Below is a small trained network, with its code and all its weights. Each question gives an input and a class and asks what happens when units are switched off, that is, made to give their printed mean instead of their output.

import numpy as np


def w(rows, s, z=0):
    codes = np.array(rows[::2]) - 128.0
    scale = np.full(codes.shape[1], s)
    scale[-1] = z or s
    return codes * scale


def f(y):
    return np.maximum(y, 0)


def log_softmax(a):
    a = a - a.max(-1, keepdims=True)
    return a - np.log(np.exp(a).sum(-1, keepdims=True))


def net(x, mask):
    res = np.array(x, float).reshape(1, 4) / 4 @ E
    y = f(res @ A[0][:, :-1].T + A[0][:, -1])
    res = res + np.where(mask, y, B[0][:, -1]) @ B[0][:, :-1]
    return log_softmax(res[-1] @ U[:, :-1].T + U[:, -1])


A, B = {}, {}
E = w([
[246,100,2,99],'x0',
[126,123,130,127],'x1',
[230,29,215,220],'x2',
[229,235,205,54],'x3',
],0.0064)
A[0] = w([
[53,195,67,92,3],'N0',
[212,73,2,90,42],'N1',
[215,225,237,63,97],'N2',
[18,166,233,182,14],'N3',
[49,195,89,66,17],'N4',
[79,133,241,156,48],'N5',
[64,23,102,169,35],'N6',
[201,77,188,187,37],'N7',
[161,28,150,245,121],'N8',
[182,73,189,181,47],'N9',
[79,48,72,175,21],'N10',
[85,69,91,178,49],'N11',
[175,91,168,196,36],'N12',
[174,68,239,137,104],'N13',
[212,218,185,81,22],'N14',
],0.0076,0.0067)
B[0] = w([
[100,170,17,16,162],'N0',
[211,249,204,201,209],'N1',
[38,69,41,224,253],'N2',
[209,255,195,197,195],'N3',
[142,199,68,38,170],'N4',
[139,227,163,114,183],'N5',
[72,131,73,218,177],'N6',
[109,194,63,39,190],'N7',
[112,149,112,34,246],'N8',
[104,204,41,67,185],'N9',
[79,170,46,203,168],'N10',
[61,179,69,210,162],'N11',
[127,198,67,59,167],'N12',
[97,146,68,67,216],'N13',
[42,99,14,239,187],'N14',
],0.0087,0.0065)
U = w([
[109,153,86,3,30],'0',
[54,87,93,255,19],'1',
[243,248,220,207,95],'2',
[114,118,151,118,254],'3',
[135,46,240,98,198],'4',
],0.0086,0.0096)

Each question gives the input, the list of numbers given to net, and the class t.
The units are the neurons (one row each of A and B). Each row of codes is followed by its name. A weight is (code - 128) times the scale printed after its matrix; where a second scale follows, it is the last column's (A, B and U).
mask holds one flag per neuron, in row order. A switched-off neuron (its flag False) gives its mean, the last column of its row in B, instead of its output. The means were averaged over made-up inputs and are rounded, as every weight is.
A unit's drop is (log p(t) with every unit on - log p(t) with that unit switched off) / (log p(t) with every unit on - log p(t) with every unit switched off).
The circuit of an input: a set's keep is (log p(t) with only the set's units on - log p(t) with every unit switched off) / (log p(t) with every unit on - log p(t) with every unit switched off). Starting from the 12 units with the biggest drops (on a tie, the unit counted first), units are removed one at a time, each time the one whose removal leaves the highest keep (on an exact tie, the one counted first), for as long as the keep stays at least 0.8.
circuit, biggest first: the units of the circuit, biggest drop first
unit that matters most: the unit with the biggest drop
top k neurons: the k neurons with the biggest drops, biggest first
drop when u is switched off: that unit's drop, to one decimal
input [-7,4,8,0], class 0: top 2 neurons -> (N13; N8)
input [-7,6,-4,4], class 2: circuit, biggest first -> (N3)
input [-7,-2,5,-4], class 2: top 2 neurons -> (N3; N5)
input [6,-3,4,6], class 1: circuit, biggest first -> (N2; N14)
input [2,0,-4,8], class 1: circuit, biggest first -> (N2; N14)
input [7,3,7,3], class 0: circuit, biggest first -> (N7; N8)
input [-6,2,3,-3], class 2: top 3 neurons -> (N3; N2; N5)
input [4,5,5,-2], class 0: circuit, biggest first -> (N8; N7)
input [-8,1,8,8], class 0: top 2 neurons -> (N13; N7)
input [6,-3,-5,4], class 2: top 3 neurons -> (N1; N8; N13)
input [-7,-2,-1,-5], class 2: top 2 neurons -> (N3; N2)
input [-8,-8,-3,8], class 1: top 3 neurons -> (N2; N14; N1)
input [-2,2,-3,8], class 1: top 2 neurons -> (N2; N14)
input [8,-2,3,0], class 2: unit that matters most -> N1
input [-7,6,4,1], class 2: top 2 neurons -> (N3; N5)
input [-7,5,-4,-6], class 2: top 2 neurons -> (N3; N2)
input [1,6,6,-6], class 0: top 2 neurons -> (N8; N2)
input [-2,-2,-4,7], class 1: drop when N2 is switched off -> 0.3
input [2,-6,6,7], class 1: drop when N14 is switched off -> 0.4
input [7,3,-6,-1], class 2: circuit, biggest first -> (N1)
input [-7,7,1,8], class 1: drop when N2 is switched off -> 0.9
